How the units are linked:
q974 tu q606
q974 ka q783
q974 ku q931
q974 le q236
q974 na q247
q20 tu q570
q20 ka q247
q20 ku q236
q20 le q191
q20 na q533
q191 tu q405
q191 ka q570
q191 ku q136
q191 le q22
q191 na q413
q790 tu q607
q790 ka q759
q790 ku q119
q790 le q715
q790 na q136
q409 tu q230
q409 ka q466
q409 ku q420
q409 le q641
q409 na q582
q33 tu q502
q33 ka q343
q33 ku q148
q33 le q997
q33 na q628
q715 tu q391
q715 ka q607
q715 ku q307
q715 le q770
q715 na q622
q757 tu q807
q757 ka q771
q757 ku q362
q757 le q326
q757 na q435
q369 tu q55
q369 ka q984
q369 ku q483
q369 le q218
q369 na q362
q582 tu q641
q582 ka q409
q582 ku q230
q582 le q367
q582 na q70
q372 tu q494
q372 ka q445
q372 ku q915
q372 le q566
q372 na q325
q839 tu q33
q839 ka q956
q839 ku q343
q839 le q628
q839 na q531
q566 tu q531
q566 ka q494
q566 ku q839
q566 le q979
q566 na q483
q759 tu q119
q759 ka q287
q759 ku q910
q759 le q607
q759 na q790
q498 tu q435
q498 ka q389
q498 ku q757
q498 le q549
q498 na q576
q479 tu q498
q479 ka q385
q479 ku q389
q479 le q576
q479 na q104
q647 tu q70
q647 ka q59
q647 ku q582
q647 le q408
q647 na q988
q148 tu q493
q148 ka q644
q148 ku q158
q148 le q783
q148 na q502
q628 tu q997
q628 ka q33
q628 ku q502
q628 le q420
q628 na q466
q984 tu q483
q984 ka q325
q984 ku q566
q984 le q55
q984 na q369
q408 tu q427
q408 ka q70
q408 ku q367
q408 le q343
q408 na q956
q325 tu q566
q325 ka q372
q325 ku q494
q325 le q483
q325 na q984
q622 tu q770
q622 ka q715
q622 ku q391
q622 le q389
q622 na q385
q136 tu q715
q136 ka q790
q136 ku q607
q136 le q622
q136 na q405
q83 tu q409
q83 ka q979
q83 ku q466
q83 le q582
q83 na q59
q343 tu q148
q343 ka q427
q343 ku q644
q343 le q502
q343 na q33
q979 tu q466
q979 ka q531
q979 ku q628
q979 le q409
q979 na q83
q884 tu q325
q884 ka q871
q884 ku q372
q884 le q984
q884 na q795
q606 tu q759
q606 ka q931
q606 ku q287
q606 le q790
q606 na q236
q807 tu q11
q807 ka q362
q807 ku q218
q807 le q419
q807 na q326
q22 tu q385
q22 ka q405
q22 ku q622
q22 le q479
q22 na q886
q247 tu q236
q247 ka q974
q247 ku q606
q247 le q570
q247 na q20
q59 tu q582
q59 ka q83
q59 ku q409
q59 le q70
q59 na q647
q391 tu q318
q391 ka q307
q391 ku q795
q391 le q771
q391 na q770
q533 tu q191
q533 ka q20
q533 ku q570
q533 le q413
q533 na q541
q104 tu q576
q104 ka q479
q104 ku q498
q104 le q910
q104 na q287
q644 tu q158
q644 ka q541
q644 ku q413
q644 le q493
q644 na q148
q641 tu q533
q641 ka q230
q641 ku q20
q641 le q541
q641 na q367
q541 tu q413
q541 ka q533
q541 ku q191
q541 le q158
q541 na q644
q931 tu q287
q931 ka q861
q931 ku q104
q931 le q759
q931 na q606
q910 tu q890
q910 ka q576
q910 ku q549
q910 le q876
q910 na q119
q494 tu q839
q494 ka q915
q494 ku q956
q494 le q531
q494 na q566
q483 tu q979
q483 ka q566
q483 ku q531
q483 le q83
q483 na q55
q11 tu q647
q11 ka q218
q11 ku q59
q11 le q988
q11 na q419
q493 tu q861
q493 ka q158
q493 ku q886
q493 le q931
q493 na q783
q997 tu q974
q997 ka q502
q997 ku q783
q997 le q247
q997 na q420
q218 tu q59
q218 ka q55
q218 ku q83
q218 le q647
q218 na q11
q607 tu q307
q607 ka q119
q607 ku q876
q607 le q391
q607 na q715
q119 tu q876
q119 ka q910
q119 ku q890
q119 le q307
q119 na q607
q531 tu q628
q531 ka q839
q531 ku q33
q531 le q466
q531 na q979
q389 tu q757
q389 ka q770
q389 ku q771
q389 le q435
q389 na q498
q435 tu q326
q435 ka q757
q435 ku q807
q435 le q344
q435 na q549
q230 tu q20
q230 ka q420
q230 ku q247
q230 le q533
q230 na q641
q413 tu q22
q413 ka q191
q413 ku q405
q413 le q886
q413 na q158
q326 tu q419
q326 ka q807
q326 ku q11
q326 le q445
q326 na q344
q420 tu q247
q420 ka q997
q420 ku q974
q420 le q20
q420 na q230
q385 tu q389
q385 ka q622
q385 ku q770
q385 le q498
q385 na q479
q576 tu q549
q576 ka q498
q576 ku q435
q576 le q890
q576 na q910
q55 tu q83
q55 ka q483
q55 ku q979
q55 le q59
q55 na q218
q419 tu q988
q419 ka q11
q419 ku q647
q419 le q915
q419 na q445
q70 tu q367
q70 ka q582
q70 ku q641
q70 le q427
q70 na q408
q362 tu q218
q362 ka q369
q362 ku q55
q362 le q11
q362 na q807
q861 tu q104
q861 ka q886
q861 ku q479
q861 le q287
q861 na q931
q344 tu q445
q344 ka q326
q344 ku q419
q344 le q372
q344 na q871
q570 tu q136
q570 ka q236
q570 ku q790
q570 le q405
q570 na q191
q367 tu q541
q367 ka q641
q367 ku q533
q367 le q644
q367 na q427
q236 tu q790
q236 ka q606
q236 ku q759
q236 le q136
q236 na q570
q502 tu q783
q502 ka q148
q502 ku q493
q502 le q974
q502 na q997
q871 tu q372
q871 ka q344
q871 ku q445
q871 le q325
q871 na q884
q771 tu q362
q771 ka q318
q771 ku q369
q771 le q807
q771 na q757
q886 tu q479
q886 ka q22
q886 ku q385
q886 le q104
q886 na q861
q915 tu q956
q915 ka q988
q915 ku q408
q915 le q839
q915 na q494
q445 tu q915
q445 ka q419
q445 ku q988
q445 le q494
q445 na q372
q158 tu q886
q158 ka q413
q158 ku q22
q158 le q861
q158 na q493
q795 tu q984
q795 ka q884
q795 ku q325
q795 le q369
q795 na q318
q405 tu q622
q405 ka q136
q405 ku q715
q405 le q385
q405 na q22
q988 tu q408
q988 ka q647
q988 ku q70
q988 le q956
q988 na q915
q783 tu q931
q783 ka q493
q783 ku q861
q783 le q606
q783 na q974
q287 tu q910
q287 ka q104
q287 ku q576
q287 le q119
q287 na q759
q549 tu q344
q549 ka q435
q549 ku q326
q549 le q871
q549 na q890
q956 tu q343
q956 ka q408
q956 ku q427
q956 le q33
q956 na q839
q770 tu q771
q770 ka q391
q770 ku q318
q770 le q757
q770 na q389
q876 tu q884
q876 ka q890
q876 ku q871
q876 le q795
q876 na q307
q427 tu q644
q427 ka q367
q427 ku q541
q427 le q148
q427 na q343
q318 tu q369
q318 ka q795
q318 ku q984
q318 le q362
q318 na q771
q890 tu q871
q890 ka q549
q890 ku q344
q890 le q884
q890 na q876
q466 tu q420
q466 ka q628
q466 ku q997
q466 le q230
q466 na q409
q307 tu q795
q307 ka q876
q307 ku q884
q307 le q318
q307 na q391

In the rows, 23 means zero.

The rows follow the links: the fewer symbols apart two units are, the more alike their rows tend to be.

Each row is also shifted at random along 3 hidden directions that mean nothing.

Some units, each with a row of numbers:
q70 -> (4, 22, 28, 18, 29, 27, 23, 20, 25, 21, 26, 27, 23, 16, 26, 24, 24, 22, 26, 22, 24, 25, 23, 26, 21, 20, 19, 23, 20, 24, 30, 23, 23, 24, 24, 26, 19)
q435 -> (21, 24, 25, 25, 24, 21, 26, 20, 21, 25, 24, 22, 24, 27, 21, 25, 28, 22, 24, 27, 30, 19, 25, 28, 29, 27, 23, 21, 20, 26, 15, 24, 19, 24, 24, 23, 30)
q533 -> (22, 21, 24, 19, 23, 21, 13, 21, 24, 12, 24, 28, 23, 12, 26, 20, 21, 24, 23, 20, 21, 23, 18, 21, 15, 14, 25, 27, 26, 23, 32, 24, 27, 23, 28, 28, 15)
q890 -> (19, 23, 22, 24, 23, 20, 17, 22, 25, 21, 29, 24, 25, 19, 26, 23, 29, 26, 23, 22, 27, 17, 22, 22, 25, 20, 21, 26, 21, 27, 22, 31, 23, 16, 30, 27, 23)
q886 -> (10, 23, 18, 27, 18, 23, 22, 26, 23, 24, 22, 20, 22, 23, 22, 24, 23, 21, 23, 27, 25, 24, 24, 24, 26, 25, 26, 21, 24, 24, 22, 21, 20, 24, 20, 22, 24)
q343 -> (11, 21, 24, 22, 26, 29, 23, 24, 24, 21, 22, 23, 22, 21, 23, 24, 20, 21, 25, 22, 22, 27, 24, 23, 21, 23, 20, 23, 23, 24, 30, 19, 22, 27, 18, 24, 21)
q839 -> (20, 23, 29, 19, 30, 24, 28, 18, 23, 25, 24, 27, 23, 22, 23, 24, 25, 22, 25, 25, 28, 24, 23, 28, 23, 22, 21, 21, 21, 24, 28, 20, 24, 26, 24, 23, 22)
q647 -> (34, 23, 27, 23, 27, 21, 27, 22, 24, 30, 25, 25, 23, 28, 24, 25, 25, 29, 21, 24, 27, 19, 24, 18, 24, 20, 21, 24, 24, 24, 28, 24, 30, 22, 27, 22, 20)
q385 -> (25, 24, 21, 25, 16, 24, 17, 31, 27, 23, 26, 21, 22, 21, 27, 25, 21, 28, 24, 22, 16, 24, 22, 15, 23, 22, 25, 28, 28, 21, 21, 29, 27, 17, 27, 26, 20)
q55 -> (19, 22, 30, 23, 28, 24, 26, 23, 23, 23, 23, 23, 24, 30, 23, 26, 23, 28, 22, 19, 24, 19, 25, 18, 23, 26, 17, 27, 24, 25, 22, 27, 25, 24, 24, 25, 27)
q391 -> (23, 25, 25, 26, 26, 19, 28, 17, 18, 20, 19, 23, 26, 29, 18, 22, 27, 19, 23, 25, 29, 20, 24, 33, 26, 30, 26, 20, 20, 25, 11, 23, 16, 29, 22, 22, 36)
q915 -> (18, 21, 30, 22, 27, 22, 23, 22, 24, 25, 26, 24, 23, 28, 25, 26, 25, 31, 21, 21, 26, 17, 23, 15, 23, 21, 18, 27, 25, 25, 26, 27, 29, 22, 28, 25, 21)
q759 -> (14, 23, 21, 23, 16, 25, 15, 26, 25, 17, 25, 20, 21, 16, 25, 25, 21, 23, 25, 24, 20, 25, 21, 21, 24, 23, 24, 25, 25, 23, 22, 24, 21, 22, 22, 27, 21)
q622 -> (42, 25, 20, 24, 19, 23, 19, 25, 23, 19, 22, 23, 24, 19, 24, 22, 22, 20, 25, 23, 18, 27, 22, 27, 21, 24, 28, 24, 24, 21, 19, 24, 21, 23, 23, 24, 25)
q493 -> (20, 24, 20, 22, 23, 19, 20, 19, 21, 18, 21, 27, 25, 17, 23, 18, 24, 21, 21, 24, 24, 25, 20, 28, 18, 17, 29, 23, 23, 23, 28, 21, 24, 24, 26, 24, 20)
q405 -> (20, 22, 17, 24, 18, 24, 14, 24, 24, 16, 25, 22, 22, 12, 24, 22, 23, 19, 25, 25, 24, 25, 21, 26, 23, 21, 25, 23, 21, 25, 26, 22, 18, 22, 22, 26, 20)
q757 -> (16, 24, 25, 25, 22, 22, 22, 23, 25, 27, 28, 22, 23, 24, 25, 26, 28, 26, 24, 25, 28, 17, 24, 21, 29, 24, 21, 24, 22, 25, 19, 28, 23, 19, 28, 25, 25)
q362 -> (19, 25, 28, 22, 25, 29, 25, 27, 26, 28, 26, 22, 23, 25, 26, 28, 23, 26, 27, 22, 19, 24, 25, 21, 27, 28, 19, 25, 23, 22, 19, 28, 24, 21, 23, 24, 25)
q607 -> (19, 26, 27, 23, 23, 21, 24, 21, 19, 15, 19, 22, 24, 25, 19, 24, 21, 19, 25, 23, 21, 25, 22, 32, 23, 31, 27, 22, 24, 22, 9, 23, 17, 31, 21, 24, 34)
q566 -> (34, 23, 28, 23, 29, 23, 27, 20, 21, 23, 22, 25, 24, 29, 22, 23, 25, 26, 22, 21, 27, 19, 24, 23, 23, 24, 20, 24, 23, 25, 23, 23, 24, 26, 24, 24, 26)
q884 -> (13, 24, 27, 22, 22, 26, 21, 26, 28, 28, 30, 22, 22, 21, 28, 29, 26, 28, 26, 24, 23, 20, 24, 18, 29, 24, 18, 26, 22, 24, 21, 30, 25, 17, 27, 26, 22)
q119 -> (32, 25, 22, 23, 22, 21, 19, 23, 22, 16, 22, 24, 26, 19, 24, 20, 24, 21, 24, 21, 20, 24, 21, 28, 20, 24, 27, 25, 23, 22, 17, 27, 20, 23, 25, 26, 28)
q247 -> (27, 24, 22, 23, 21, 18, 25, 23, 22, 25, 19, 25, 23, 26, 22, 21, 21, 25, 20, 25, 22, 25, 22, 22, 19, 20, 30, 23, 28, 21, 26, 20, 29, 26, 25, 20, 20)
q413 -> (8, 24, 20, 25, 21, 19, 24, 24, 22, 26, 21, 23, 24, 27, 23, 21, 24, 25, 20, 25, 24, 23, 23, 21, 22, 20, 28, 23, 26, 23, 25, 22, 27, 22, 25, 21, 21)
q22 -> (29, 24, 14, 30, 15, 23, 25, 29, 24, 32, 22, 18, 21, 28, 22, 24, 22, 22, 22, 29, 23, 26, 26, 21, 28, 25, 29, 20, 26, 22, 23, 20, 23, 22, 20, 19, 22)
q988 -> (23, 22, 30, 22, 28, 22, 27, 20, 23, 26, 24, 25, 23, 29, 23, 25, 25, 28, 22, 23, 28, 18, 24, 19, 24, 22, 20, 24, 24, 25, 24, 24, 27, 25, 26, 23, 23)
q570 -> (17, 23, 13, 24, 19, 21, 14, 25, 27, 22, 28, 26, 25, 13, 28, 18, 26, 25, 21, 22, 23, 22, 21, 19, 19, 12, 26, 26, 23, 25, 34, 27, 27, 13, 29, 26, 13)
q326 -> (23, 24, 27, 21, 24, 29, 23, 25, 26, 26, 28, 23, 23, 20, 27, 27, 24, 24, 27, 23, 21, 24, 24, 24, 27, 26, 19, 24, 21, 23, 21, 28, 22, 20, 24, 26, 24)
q445 -> (11, 23, 30, 21, 28, 29, 20, 24, 26, 18, 27, 24, 25, 21, 26, 25, 23, 26, 26, 16, 20, 21, 23, 20, 21, 25, 15, 29, 22, 25, 22, 30, 22, 21, 24, 29, 25)
q956 -> (10, 23, 28, 20, 27, 25, 27, 23, 26, 31, 26, 25, 22, 25, 26, 26, 24, 28, 24, 24, 24, 23, 25, 19, 24, 20, 20, 24, 24, 23, 30, 24, 29, 21, 26, 23, 18)
q325 -> (27, 24, 27, 19, 28, 30, 21, 23, 25, 17, 26, 25, 25, 16, 26, 23, 24, 21, 27, 18, 20, 25, 23, 28, 21, 25, 17, 26, 19, 24, 23, 28, 19, 22, 23, 28, 26)
q606 -> (18, 24, 17, 27, 21, 21, 26, 22, 20, 24, 20, 22, 24, 25, 20, 21, 24, 18, 22, 27, 27, 26, 24, 29, 25, 25, 29, 19, 22, 24, 22, 18, 20, 26, 20, 20, 26)

In each set, the symbols that take the first to the second take the third to the fourth, perhaps in another order. Give the fourth.
Answers are names.
(14, 23, 24, 21, 27, 27, 26, 24, 25, 28, 25, 25, 23, 22, 26, 24, 23, 24, 24, 23, 23, 26, 24, 23, 23, 21, 21, 23, 22, 23, 31, 22, 26, 22, 22, 22, 19)
to (22, 25, 18, 26, 22, 19, 27, 22, 21, 26, 19, 24, 25, 26, 21, 19, 24, 21, 20, 26, 25, 25, 23, 27, 22, 21, 30, 20, 24, 23, 24, 19, 25, 25, 23, 19, 24)
as (30, 24, 26, 23, 27, 29, 26, 26, 25, 25, 25, 23, 25, 26, 25, 25, 24, 25, 25, 19, 19, 24, 25, 22, 24, 27, 18, 25, 22, 23, 22, 27, 23, 21, 22, 25, 26)
to q628

(20, 24, 29, 20, 26, 29, 23, 22, 25, 21, 27, 24, 23, 18, 26, 27, 25, 21, 29, 23, 23, 24, 24, 28, 26, 27, 18, 23, 19, 24, 19, 27, 19, 23, 23, 27, 26)
to (10, 24, 31, 20, 30, 26, 34, 19, 21, 28, 21, 24, 22, 30, 20, 26, 22, 20, 25, 27, 27, 26, 26, 29, 26, 28, 22, 18, 22, 23, 22, 17, 23, 31, 19, 19, 27)
as (5, 23, 19, 28, 19, 21, 25, 25, 22, 27, 21, 20, 22, 28, 21, 23, 23, 22, 22, 27, 25, 24, 25, 23, 27, 25, 27, 21, 25, 23, 21, 20, 22, 25, 20, 20, 25)
to q890

(20, 24, 30, 22, 28, 28, 28, 24, 23, 23, 23, 22, 24, 28, 23, 26, 22, 23, 26, 20, 21, 24, 26, 25, 25, 31, 18, 24, 22, 23, 17, 25, 21, 26, 20, 24, 31)
to (6, 23, 31, 19, 29, 24, 29, 20, 24, 27, 24, 25, 22, 26, 24, 27, 24, 25, 24, 25, 27, 22, 24, 23, 25, 23, 20, 22, 23, 24, 26, 22, 26, 26, 24, 23, 22)
as (20, 23, 30, 18, 30, 24, 27, 16, 22, 24, 24, 27, 23, 22, 23, 24, 25, 21, 25, 25, 28, 23, 23, 28, 23, 22, 22, 21, 20, 24, 26, 20, 23, 27, 24, 23, 23)
to q997

(33, 23, 29, 21, 31, 25, 25, 18, 21, 17, 23, 26, 26, 23, 22, 22, 25, 22, 24, 19, 26, 21, 23, 28, 21, 25, 19, 24, 20, 26, 22, 23, 20, 27, 22, 26, 28)
to (16, 23, 16, 24, 21, 22, 17, 21, 23, 17, 24, 25, 24, 13, 24, 19, 25, 18, 23, 24, 26, 24, 21, 29, 21, 19, 26, 22, 20, 25, 28, 22, 20, 22, 23, 25, 21)
as (32, 24, 13, 26, 21, 19, 23, 23, 23, 25, 22, 26, 25, 20, 23, 17, 25, 20, 20, 25, 25, 25, 22, 27, 21, 17, 30, 21, 22, 24, 29, 21, 25, 20, 25, 21, 20)
to q984

(13, 25, 24, 27, 22, 19, 25, 24, 22, 25, 23, 22, 25, 31, 22, 24, 26, 27, 21, 22, 25, 18, 24, 21, 25, 27, 24, 25, 25, 24, 14, 29, 24, 21, 27, 23, 30)
to (34, 23, 26, 24, 27, 26, 25, 26, 25, 25, 24, 24, 25, 28, 25, 23, 24, 27, 22, 18, 21, 22, 25, 19, 22, 24, 18, 27, 23, 24, 25, 28, 25, 20, 24, 25, 25)
as (10, 23, 26, 23, 26, 28, 31, 25, 24, 31, 22, 23, 22, 29, 23, 25, 22, 24, 24, 24, 23, 27, 26, 23, 25, 25, 21, 21, 24, 22, 27, 19, 25, 26, 19, 20, 22)
to q191

(30, 23, 26, 21, 28, 28, 21, 24, 25, 19, 26, 25, 25, 20, 27, 23, 24, 25, 25, 16, 21, 22, 24, 22, 20, 23, 17, 28, 21, 25, 26, 29, 23, 20, 25, 27, 24)
to (34, 25, 26, 22, 29, 25, 36, 19, 21, 32, 20, 25, 23, 30, 20, 24, 24, 19, 24, 28, 28, 27, 26, 32, 26, 26, 25, 16, 21, 22, 25, 16, 23, 30, 19, 17, 26)
as (31, 23, 28, 20, 29, 22, 28, 19, 23, 27, 24, 27, 23, 24, 23, 24, 26, 24, 23, 25, 28, 21, 24, 25, 23, 21, 22, 22, 22, 24, 27, 22, 26, 25, 26, 22, 21)
to q641

(21, 22, 31, 21, 29, 22, 25, 19, 22, 23, 24, 25, 23, 27, 22, 25, 24, 27, 22, 22, 28, 18, 24, 20, 23, 23, 19, 25, 24, 25, 23, 24, 26, 25, 26, 25, 24)
to (29, 24, 17, 24, 21, 18, 23, 22, 22, 25, 21, 26, 25, 22, 23, 18, 24, 23, 20, 25, 24, 25, 22, 24, 19, 17, 30, 22, 25, 22, 28, 21, 27, 22, 26, 21, 19)
as (39, 25, 23, 21, 24, 28, 24, 24, 26, 26, 28, 24, 24, 17, 26, 25, 26, 21, 27, 25, 23, 25, 25, 28, 27, 25, 21, 22, 19, 23, 22, 26, 21, 20, 24, 25, 24)
to q343

(20, 22, 25, 21, 24, 19, 20, 19, 21, 16, 20, 26, 23, 20, 22, 21, 20, 22, 22, 23, 23, 24, 20, 25, 17, 19, 27, 24, 26, 22, 25, 20, 25, 28, 24, 24, 21)
to (14, 23, 24, 23, 18, 24, 17, 26, 24, 17, 23, 20, 21, 19, 24, 26, 20, 22, 26, 24, 19, 25, 22, 23, 24, 26, 25, 25, 26, 22, 17, 24, 20, 26, 22, 26, 24)
as (27, 24, 13, 27, 20, 20, 23, 24, 23, 26, 23, 24, 24, 22, 23, 19, 25, 21, 20, 26, 25, 25, 23, 25, 23, 19, 29, 21, 23, 24, 28, 21, 24, 20, 24, 21, 20)
to q498

(8, 24, 27, 23, 20, 22, 18, 25, 23, 16, 23, 22, 24, 23, 24, 25, 21, 26, 24, 21, 18, 22, 21, 21, 22, 27, 25, 27, 27, 22, 14, 28, 22, 23, 26, 27, 28)
to (22, 25, 29, 23, 27, 28, 28, 26, 24, 25, 23, 22, 24, 29, 24, 26, 23, 25, 25, 20, 20, 24, 26, 22, 25, 30, 18, 25, 23, 23, 19, 26, 22, 24, 21, 24, 29)
as (29, 26, 22, 25, 21, 20, 22, 24, 22, 21, 22, 23, 26, 25, 23, 21, 24, 23, 22, 21, 20, 23, 22, 24, 22, 25, 27, 25, 25, 22, 16, 28, 23, 22, 26, 24, 29)
to q419

(18, 24, 23, 24, 24, 20, 19, 19, 23, 19, 26, 25, 25, 20, 24, 22, 29, 23, 23, 22, 28, 17, 22, 26, 24, 22, 22, 25, 20, 26, 19, 28, 20, 20, 28, 27, 27)
to (22, 24, 22, 26, 23, 20, 23, 22, 23, 25, 26, 23, 25, 25, 24, 23, 28, 25, 22, 24, 28, 17, 24, 22, 27, 23, 23, 24, 22, 26, 19, 28, 23, 19, 28, 24, 26)
as (21, 24, 23, 25, 25, 28, 32, 26, 23, 31, 20, 22, 23, 31, 21, 24, 20, 21, 24, 25, 23, 29, 27, 25, 25, 27, 23, 20, 24, 22, 27, 17, 24, 28, 16, 18, 24)
to q33

(27, 23, 23, 20, 29, 27, 27, 21, 24, 26, 24, 27, 24, 19, 24, 22, 24, 20, 25, 24, 25, 27, 24, 29, 22, 21, 22, 20, 19, 24, 31, 20, 24, 24, 22, 22, 20)
to (8, 23, 22, 20, 25, 19, 19, 17, 21, 13, 21, 27, 25, 15, 22, 19, 24, 18, 23, 23, 26, 24, 20, 31, 18, 19, 27, 22, 22, 24, 25, 20, 21, 27, 25, 25, 23)
as (19, 23, 15, 27, 18, 22, 20, 25, 24, 24, 23, 22, 23, 20, 23, 21, 24, 21, 22, 26, 25, 25, 23, 24, 24, 21, 27, 22, 23, 24, 26, 22, 21, 21, 22, 23, 21)
to q890

(21, 23, 15, 27, 19, 22, 21, 24, 23, 23, 23, 23, 24, 20, 22, 20, 24, 19, 22, 26, 25, 25, 23, 27, 24, 21, 27, 21, 22, 24, 27, 21, 21, 22, 22, 22, 22)
to (6, 24, 32, 21, 24, 27, 25, 23, 25, 25, 27, 21, 22, 25, 24, 30, 24, 24, 28, 25, 25, 21, 25, 24, 30, 30, 19, 23, 21, 23, 14, 26, 20, 24, 23, 25, 28)
as (29, 24, 21, 25, 23, 21, 21, 22, 24, 24, 27, 24, 25, 22, 24, 23, 29, 24, 23, 24, 28, 18, 23, 24, 27, 22, 23, 24, 20, 26, 21, 28, 22, 17, 28, 25, 25)
to q956

(25, 22, 30, 19, 30, 22, 23, 17, 22, 20, 25, 27, 23, 21, 24, 24, 26, 24, 24, 23, 29, 19, 22, 25, 22, 20, 20, 24, 22, 26, 26, 23, 24, 25, 26, 25, 22)
to (37, 23, 23, 19, 28, 25, 25, 20, 25, 27, 26, 29, 24, 17, 26, 21, 26, 22, 24, 24, 26, 25, 23, 26, 22, 17, 22, 22, 20, 24, 34, 23, 27, 20, 26, 23, 17)
as (25, 24, 27, 20, 26, 29, 22, 23, 26, 22, 27, 24, 24, 17, 27, 26, 25, 22, 28, 22, 21, 25, 24, 27, 25, 26, 19, 24, 19, 23, 21, 27, 20, 21, 24, 27, 25)
to q372

(24, 24, 23, 23, 24, 21, 20, 19, 23, 21, 27, 24, 24, 19, 24, 24, 29, 22, 24, 25, 29, 18, 23, 27, 27, 23, 22, 23, 19, 27, 20, 27, 20, 20, 27, 26, 26)
to (26, 24, 26, 21, 24, 27, 24, 24, 26, 26, 28, 23, 23, 20, 26, 27, 26, 23, 27, 25, 24, 23, 24, 25, 28, 26, 20, 23, 20, 24, 20, 27, 21, 20, 25, 25, 24)
as (25, 22, 29, 23, 27, 22, 25, 22, 24, 26, 24, 24, 23, 29, 24, 25, 25, 30, 21, 21, 26, 18, 24, 16, 23, 22, 19, 26, 25, 25, 25, 26, 28, 22, 26, 24, 22)
to q979

(3, 23, 30, 21, 23, 29, 20, 28, 29, 25, 31, 22, 22, 20, 29, 30, 24, 30, 27, 21, 19, 21, 24, 16, 27, 24, 16, 28, 24, 23, 22, 32, 26, 16, 28, 28, 21)
to (20, 23, 24, 20, 29, 28, 28, 21, 23, 25, 23, 26, 24, 21, 23, 23, 23, 20, 25, 24, 25, 27, 24, 29, 23, 23, 22, 20, 20, 23, 30, 19, 23, 26, 20, 22, 21)
as (29, 21, 23, 24, 24, 26, 24, 24, 22, 20, 19, 23, 22, 24, 20, 23, 19, 20, 23, 23, 22, 28, 23, 24, 21, 24, 24, 22, 25, 23, 28, 16, 22, 30, 17, 22, 22)
to q759

(24, 23, 26, 20, 26, 30, 19, 26, 27, 20, 29, 25, 25, 16, 29, 24, 24, 25, 26, 17, 18, 23, 23, 21, 21, 22, 16, 28, 21, 24, 26, 31, 23, 17, 26, 29, 22)
to (32, 22, 20, 24, 24, 28, 25, 26, 24, 24, 21, 23, 23, 22, 23, 21, 20, 20, 23, 22, 22, 29, 24, 24, 21, 22, 23, 22, 23, 23, 32, 18, 23, 25, 18, 21, 20)
as (17, 24, 24, 26, 17, 24, 23, 27, 23, 22, 21, 18, 21, 26, 21, 27, 19, 22, 25, 27, 20, 26, 24, 23, 27, 30, 26, 22, 27, 21, 15, 21, 20, 28, 19, 22, 27)
to q807

